[[113 119 142 108]
 [111 124 143 107]
 [111 114 144 103]
 [110 118 142 107]
 [110 114 142 105]]
->
[[113 119]
 [111 124]]

[[130 142 149]
 [129 131 131]]
->
[[130 142]
 [129 131]]

[[148 123 137]
 [129 120 135]
 [126 118 101]
 [148 117 109]]
->
[[148 123]
 [129 120]]

[[127 114 145]
 [137 119  98]
 [134 101 144]
 [124 138 138]]
->
[[127 114]
 [137 119]]

[[104 104 104 104 104]
 [103 105 103 100 103]]
->
[[104 104]
 [103 105]]

[[116 104 153]
 [127 122 128]
 [130 127 126]]
->
[[116 104]
 [127 122]]

[[132 127 112 123]
 [127 136 142 127]
 [113 108 136 136]
 [128 125 102 127]]
->
[[132 127]
 [127 136]]

[[144 144  99 119 144]
 [136 136 142 136 139]]
->
[[144 144]
 [136 136]]

[[157 127]
 [143 128]
 [121 129]]
->
[[157 127]
 [143 128]]
---
[[150 157 152]
 [134 123 136]
 [127 123 128]
 [128 130 125]]
->
[[123 136]
 [123 128]]

[[108 126 129 144]
 [107 120 133 129]
 [125 139 135 125]
 [134 136 133 142]]
->
[[120 133]
 [139 135]]

[[135 135 139 134]
 [134 134 134 134]
 [143 129 106 103]
 [106 121 147 153]
 [122 124 128 129]]
->
[[134 134]
 [129 106]]

[[124 109  99 145]
 [121 113 110 131]
 [117 126 114 140]
 [108 107 127 151]
 [111 120 119 138]]
->
[[113 110]
 [126 114]]

[[109 122 136 124]
 [117 113 137 121]
 [136 116 125 158]
 [119 116 136 132]
 [130 112 132 130]]
->
[[113 137]
 [116 125]]

[[128 116 147 101]
 [124 132 126 138]
 [128 141 120 142]
 [129 128 117 136]
 [133 122 122 138]]
->
[[132 126]
 [141 120]]

[[114 101 137]
 [141 156 127]
 [129 144 131]
 [149 143 126]]
->
[[156 127]
 [144 131]]

[[111 111 107 110]
 [142 136 140 145]
 [141 143 147 147]
 [141 142 154 152]
 [139 137 137 139]]
->
[[136 140]
 [143 147]]
---
[[129 133 135 148 133]
 [145 126 122 153 129]
 [126 130 125 139 121]
 [127 122 126 142 130]
 [121 129 130 106 127]]
->
[133 153 125 122 121]

[[139 148 125 126]
 [123 149 111 142]
 [129 106 142 118]]
->
[126 111 106]

[[128 136]
 [114 108]
 [116 119]
 [104 106]
 [ 98 146]]
->
[136 114]

[[121 124 134 111 129]
 [135 130 131 149 124]
 [121 127 125 125 127]]
->
[129 149 125]

[[146 126]
 [130 108]
 [138 150]]
->
[126 130]

[[106  99 105]
 [154 157 147]
 [106 104 104]
 [152 155 150]]
->
[105 157 106]

[[118 130 112]
 [144 133 152]
 [152 130 102]
 [154 147 149]]
->
[112 133 152]

[[136 153 118 132]
 [118  98 138 124]
 [130 157 113 138]
 [131 154 115 136]]
->
[132 138 157 131]
---
[[133 131 121 129 133 125 130]
 [133 130 125 132 130 124 133]
 [130 131 129 131 127 126 132]
 [125 132 127 131 131 126 130]
 [126 129 124 129 131 125 127]
 [119 118 137 118 117 137 117]
 [109 109 144 106 112 148 106]]
->
[[109 109 144 106 112 148 106]
 [133 131 121 129 133 125 130]
 [133 130 125 132 130 124 133]
 [130 131 129 131 127 126 132]
 [125 132 127 131 131 126 130]
 [126 129 124 129 131 125 127]
 [119 118 137 118 117 137 117]]

[[124 126 121 135 123 126 116 136 134 128 131]
 [124 122 134 121 115 129 118 137 121 140 131]
 [123 127 117 127 117 123 114 135 142 123 126]
 [130 126 135 132 132 132 131 132 116 136 133]
 [132 128 134 144 145 133 128 130 122 139 138]
 [130 125 129 151 143 132 120 130 131 142 140]
 [127 123 137 122 122 131 124 138 125 139 132]
 [129 125 128 153 144 131 116 141 124 142 141]]
->
[[129 125 128 153 144 131 116 141 124 142 141]
 [124 126 121 135 123 126 116 136 134 128 131]
 [124 122 134 121 115 129 118 137 121 140 131]
 [123 127 117 127 117 123 114 135 142 123 126]
 [130 126 135 132 132 132 131 132 116 136 133]
 [132 128 134 144 145 133 128 130 122 139 138]
 [130 125 129 151 143 132 120 130 131 142 140]
 [127 123 137 122 122 131 124 138 125 139 132]]

[[105 143]
 [151 115]
 [105 141]
 [152 113]
 [154 112]]
->
[[154 112]
 [105 143]
 [151 115]
 [105 141]
 [152 113]]

[[126 120 153 104 134 110  99 115 117 116]
 [127 134 139 139 133 109 113 110 113 119]]
->
[[127 134 139 139 133 109 113 110 113 119]
 [126 120 153 104 134 110  99 115 117 116]]

[[102 108 108 141 144 125 106 135 142 149 145 152 111 151 108]
 [147 104 110 150 149 152 109 146 152 104 150 154 144 149 106]]
->
[[147 104 110 150 149 152 109 146 152 104 150 154 144 149 106]
 [102 108 108 141 144 125 106 135 142 149 145 152 111 151 108]]

[[132 113 127 119 137 118 130 120 130]
 [135 116 131 117 132 114 127 122 130]
 [142 128 141 142 134 113 104 136 130]
 [145 132 139 143 130 118 110 150 133]
 [139 127 135 118 118 112 125 131 129]
 [136 124 140 139 138 112 103 121 126]
 [138 120 133 117 125 112 125 126 129]
 [137 134 136 119 112 116 126 134 128]]
->
[[137 134 136 119 112 116 126 134 128]
 [132 113 127 119 137 118 130 120 130]
 [135 116 131 117 132 114 127 122 130]
 [142 128 141 142 134 113 104 136 130]
 [145 132 139 143 130 118 110 150 133]
 [139 127 135 118 118 112 125 131 129]
 [136 124 140 139 138 112 103 121 126]
 [138 120 133 117 125 112 125 126 129]]

[[130 132 111 127 143 123 128 118 131]
 [128 127 143 132 105 140 119 124 131]
 [131 132 125 123 149 141 142 120 124]]
->
[[131 132 125 123 149 141 142 120 124]
 [130 132 111 127 143 123 128 118 131]
 [128 127 143 132 105 140 119 124 131]]
